How the objects are linked:
from | zu za ka pe
NC | DR MG MR MC
QJ | PN HG LG QS
PF | GF ZJ NH QF
HG | HR QS QJ CL
HR | BZ DS PN HB
LG | RZ QJ FC HG
PM | CN BP QM LZ
TH | LZ QR FQ ZS
CN | MB PH GG RC
DR | CQ TR TB TG
SL | JT MH GF GN
HS | PM FQ CH TH
GN | NC PP MH NH
PN | QT HR RZ DS
FQ | BP TH HS QR
NS | FQ NR BZ RT
CT | DH JT TG MR
JT | ZM MR CT NC
JJ | ZF HQ MD GG
GQ | JJ GP RC QM
CH | QM HS BB FQ
ZS | BB QT QR BZ
QS | DS CL HG RN
QM | GG PM GP BP
NG | RN DH GM ZM
HQ | ZP GG JJ CN
GP | HQ QM GQ PM
ZF | PP ZP ML GR
MD | ML JJ FZ HQ
QR | MJ ZS TH QT
QF | MH ML ZJ ZF
GR | PF MB ZP FZ
GM | CL NG CQ DH
HB | NR FC DS LG
BP | PH LZ PM MJ
TR | GM TG DR CT
MC | TG GF MG SL
NR | TH RT NS RZ
CL | HB RN QS PR
MH | MR GN SL PP
PH | FZ RC CN GQ
MJ | GQ BB LZ CH
TB | NT DR ZM TR
PP | MG NH GN PF
NH | MC PF PP ZJ
BZ | HS NS QT NR
ZJ | SL QF PF ML
ZP | NH GR ZF MB
ZM | LH TB DH DR
LZ | RC MJ BP BB
LH | QJ NT PR CQ
RN | FC PR CL LH
MR | TB NC JT MG
FZ | QF MD MB JJ
PR | LG LH RN NT
DS | NS HB HR FC
QT | CH BZ ZS NS
GF | CT SL MC MH
RC | MD GQ PH GP
BB | GP CH MJ HS
FC | RT LG HB QJ
MG | TR MC NC GF
TG | NG CT TR JT
ML | GN ZF QF ZP
NT | HG CQ LH GM
DH | PR ZM NG TB
CQ | QS GM NT NG
MB | ZJ FZ GR MD
GG | GR CN HQ PH
RT | QR RZ NR PN
RZ | ZS PN RT HR

In the rows, 57 stands for zero.

The rows follow the links: the fewer symbols apart two objects are, the more alike their rows tend to be.

Each row is also shifted at random along 6 hidden directions that mean nothing.

Some objects, each with a row of numbers:
GP [41,67,52,70,44,76,54,66,65,72,53,58,65,74,54,55,59,54,41,54,41,72,74,58,56,45,58,61,47]
GR [66,66,59,64,54,59,68,72,65,63,43,64,72,86,52,55,45,47,50,52,60,57,70,53,66,58,54,69,50]
MB [78,70,55,74,46,70,47,71,48,68,53,70,75,67,46,62,53,60,60,51,46,68,59,55,63,49,47,65,48]
RT [68,57,47,63,56,63,59,66,51,71,70,60,50,50,68,63,70,73,56,59,32,52,44,63,46,39,65,44,58]
MD [43,67,61,60,51,63,69,65,66,62,44,55,66,80,50,49,47,43,39,55,61,66,75,54,62,62,53,69,49]
NS [54,57,47,62,57,67,54,60,67,70,64,59,50,60,69,64,71,67,58,54,39,49,59,62,47,40,70,49,57]
QJ [70,47,52,52,61,49,56,49,59,54,69,53,45,46,66,60,65,61,57,63,52,51,50,58,50,51,66,46,66]
FQ [37,62,52,59,57,71,63,59,71,65,52,47,48,53,62,53,70,61,51,54,56,56,63,68,51,53,59,53,53]
CL [42,43,53,55,54,51,36,39,64,49,72,54,51,48,64,64,62,53,56,62,52,63,62,49,53,48,68,47,68]
PM [74,70,57,54,57,72,70,62,56,65,47,40,50,41,51,44,68,63,51,53,65,61,54,74,51,70,45,60,48]
HR [46,51,55,46,62,50,68,49,55,61,66,47,42,58,70,53,62,57,38,64,42,55,57,58,44,57,74,50,62]
GF [38,53,64,59,50,46,57,53,64,40,52,58,70,66,48,55,42,36,44,66,75,71,66,42,71,62,50,62,61]
PR [77,41,52,52,56,45,46,40,73,47,68,49,50,53,64,61,59,44,49,64,62,63,65,48,55,52,67,50,69]
FZ [54,68,61,60,53,66,63,65,56,60,46,57,65,64,47,52,52,53,55,52,65,63,63,59,62,66,46,68,48]
RC [59,68,53,67,52,79,56,63,78,62,43,51,61,55,50,55,65,55,62,47,70,61,68,66,61,57,46,63,47]
HS [48,66,50,65,61,70,63,75,49,81,59,68,55,69,67,64,67,77,65,49,28,44,52,67,45,42,67,55,48]
GM [43,43,58,52,59,42,32,39,48,52,72,68,57,67,65,69,49,55,66,57,38,56,63,45,52,52,75,55,66]
NC [83,53,61,57,53,39,65,59,57,45,55,59,67,65,50,55,43,41,43,68,69,65,58,44,70,60,52,60,64]
CH [58,64,52,58,55,76,47,55,58,73,57,52,51,53,58,57,70,68,63,47,42,58,64,69,44,54,61,56,49]
BP [34,66,61,47,68,71,61,55,51,71,47,53,46,61,61,52,62,71,74,39,54,43,62,74,43,73,61,66,45]
NH [62,61,66,57,59,51,65,63,50,49,47,62,67,63,46,54,46,52,62,57,72,57,55,53,67,70,46,66,55]
HG [72,47,48,59,59,53,57,53,81,45,63,50,47,35,65,61,72,56,61,65,76,50,48,57,63,46,56,43,69]
ZM [86,50,59,53,58,37,62,56,43,46,67,60,58,51,56,57,50,57,51,69,57,58,43,48,59,58,58,52,68]
MG [91,56,61,61,49,47,47,56,36,50,64,66,70,53,46,60,46,55,55,64,52,71,49,47,64,57,49,59,61]
PF [51,61,69,52,64,57,48,54,41,51,48,66,63,53,46,57,47,65,86,45,69,52,52,60,62,77,45,69,51]
GG [42,72,63,60,50,74,52,60,34,64,52,54,63,45,44,50,59,66,58,53,48,72,54,66,54,68,43,63,44]
RZ [65,53,45,62,58,58,65,64,77,65,64,57,50,66,72,63,69,58,47,61,46,49,59,57,53,36,71,48,60]
PN [54,50,52,50,66,60,51,48,65,59,62,51,41,42,68,60,73,70,74,51,56,42,52,67,45,57,66,49,60]

Complete each set of four: the symbols that take the first to the second take the third to the fourth, perhaps in another order.
Answer with the object's name.
[71,59,58,71,52,55,48,66,54,51,56,74,74,59,49,66,48,57,71,56,64,59,51,49,72,51,44,60,57]
: [86,52,64,53,53,46,38,44,44,47,61,59,65,56,47,57,43,51,61,59,59,69,61,48,61,68,54,64,61]
:: [71,51,58,63,52,43,56,59,63,44,59,65,68,64,54,62,46,44,51,67,66,63,58,42,71,50,54,57,66]
: DR

[58,64,47,67,55,76,59,67,77,72,52,56,55,64,63,61,69,62,60,48,51,51,65,66,53,44,59,56,50]
: [33,64,54,56,62,71,66,63,60,69,53,51,48,52,63,54,70,68,61,51,52,49,54,71,49,58,58,54,50]
:: [73,69,63,55,55,65,65,63,42,66,47,53,63,62,46,47,51,58,53,51,53,64,61,64,52,72,48,69,46]
: GG

[78,71,56,60,53,72,64,67,47,72,51,54,62,64,51,50,58,63,50,50,46,62,61,67,50,61,52,64,46]
: [66,69,53,60,53,74,57,62,57,74,53,52,58,64,55,53,63,61,54,48,44,62,67,66,48,55,57,62,47]
:: [74,67,54,61,58,69,61,66,72,73,44,60,63,86,58,56,53,55,60,42,54,50,78,63,55,56,61,69,47]
: QM

[43,65,49,65,50,74,57,64,62,73,58,54,55,62,60,57,67,60,45,54,39,63,65,63,49,45,62,55,50]
: [48,63,47,70,54,77,54,65,71,70,57,56,55,49,62,62,75,67,63,52,50,54,56,67,54,41,56,49,51]
:: [44,47,59,58,55,35,61,58,49,49,67,71,65,78,61,64,42,48,43,69,44,58,56,38,63,46,69,55,67]
: TR

[41,46,54,57,60,39,62,60,54,56,70,69,55,71,70,67,52,55,48,68,40,49,52,44,56,40,73,48,68]
: [46,42,60,43,67,40,57,42,64,42,63,53,47,53,65,59,55,52,62,61,69,47,55,51,57,63,66,53,68]
:: [69,48,50,68,51,49,46,59,58,46,71,66,61,40,59,68,61,59,60,70,57,61,40,47,65,37,54,42,70]
: NG

[50,63,67,55,57,55,62,60,47,49,46,59,66,59,45,50,45,52,59,55,70,63,57,55,65,72,45,67,52]
: [81,58,58,69,42,61,31,51,57,48,58,62,74,52,43,62,49,47,62,57,65,80,64,47,69,55,43,62,58]
:: [72,43,59,47,73,40,43,44,64,49,61,69,52,64,67,70,50,60,92,47,66,32,59,52,57,60,70,58,66]
: NT

[48,52,62,59,52,49,42,50,55,40,59,62,65,50,49,60,47,49,64,61,71,66,56,46,69,61,49,58,63]
: [39,48,66,52,55,45,40,42,43,42,64,61,61,50,51,59,46,51,63,63,62,67,55,47,61,66,55,58,64]
:: [65,49,59,59,64,47,42,55,54,45,61,72,62,50,57,70,52,63,90,55,69,46,46,51,67,53,53,56,64]
: TB

[31,54,66,58,56,40,66,62,41,43,57,69,68,63,53,58,42,50,50,69,61,59,47,43,69,59,52,58,63]
: [78,57,62,63,55,53,46,57,46,43,58,65,67,38,46,61,52,59,75,60,74,60,42,53,70,61,39,58,61]
:: [88,46,53,51,58,45,56,47,64,47,68,48,48,41,62,57,63,53,49,68,63,59,50,52,56,53,61,46,71]
: LH

[57,48,59,57,65,37,65,63,56,45,61,72,60,60,62,65,50,58,68,64,66,41,42,48,68,51,60,53,68]
: [42,48,61,51,61,38,57,52,31,52,74,65,54,56,62,61,50,60,52,69,39,56,42,48,52,54,68,49,66]
:: [65,60,48,59,57,67,66,62,75,66,57,47,48,54,65,54,72,59,46,58,55,55,60,65,50,48,60,50,56]
: CH

[37,56,71,50,57,48,49,48,21,43,59,60,62,39,43,52,45,60,65,61,62,69,42,53,61,78,44,62,57]
: [75,52,62,54,64,35,70,65,40,49,62,71,63,65,58,61,45,57,58,65,56,47,41,45,65,57,58,56,65]
:: [70,54,60,68,47,48,50,63,36,45,66,70,71,47,47,63,49,56,52,70,53,73,41,44,69,48,45,53,63]
: ZM

[71,59,67,53,60,49,57,56,40,47,51,61,64,51,46,53,46,58,69,57,70,58,48,54,65,74,45,64,57]
: [62,53,56,69,45,52,40,53,58,41,63,64,71,49,48,64,50,45,55,68,65,74,55,42,73,47,46,53,65]
:: [57,57,52,51,59,64,56,51,60,70,62,48,44,57,67,54,67,64,52,52,41,55,63,66,41,56,69,56,53]
: CH

[59,56,50,53,56,60,68,55,67,66,61,44,45,60,66,52,67,55,35,62,47,58,62,61,47,52,69,51,58]
: [64,65,56,50,54,77,44,47,51,71,55,43,50,50,54,50,65,64,59,44,44,67,68,71,40,68,58,61,46]
:: [50,67,58,53,58,74,54,54,53,72,51,51,54,63,56,52,60,63,61,44,48,59,69,69,45,66,60,65,45]
: MB

[55,51,65,52,59,39,62,55,38,41,63,62,60,48,53,56,48,55,56,68,64,59,41,49,65,64,51,55,65]
: [55,47,61,52,61,37,54,52,52,47,64,67,61,70,61,64,44,50,55,63,55,53,58,43,61,56,66,57,66]
:: [62,67,53,60,54,78,49,59,56,71,55,51,53,47,56,54,71,70,64,47,46,60,58,71,47,55,53,58,48]
: BP

[54,62,48,62,49,78,45,51,82,69,54,47,54,62,59,56,68,52,52,48,53,64,80,64,50,50,62,59,51]
: [57,67,66,44,64,62,63,55,47,65,43,53,56,70,50,46,48,58,63,43,60,55,69,66,50,83,56,74,46]
:: [56,46,55,56,61,41,63,58,57,49,67,62,53,54,65,62,57,56,53,68,56,50,45,49,60,47,63,47,68]
: RZ

[51,48,51,48,62,54,59,46,71,60,63,46,43,63,71,56,63,53,45,58,51,52,68,57,47,53,75,52,63]
: [50,53,54,46,66,54,74,55,69,61,58,44,42,58,70,51,66,57,45,59,56,46,59,64,47,59,70,51,60]
:: [61,46,51,51,59,52,54,45,69,53,67,47,45,46,65,59,66,55,52,62,59,55,57,56,52,52,66,47,66]
: DS

[50,49,53,55,62,53,60,54,59,52,66,54,46,36,66,61,70,65,59,65,58,50,41,60,55,49,60,43,65]
: [55,45,59,36,69,41,58,39,50,53,68,49,41,54,68,54,56,58,54,60,51,49,56,56,44,68,73,53,65]
:: [72,70,64,60,62,58,81,77,42,56,43,63,66,51,46,49,53,65,66,56,72,50,39,65,68,70,36,65,49]
: FZ

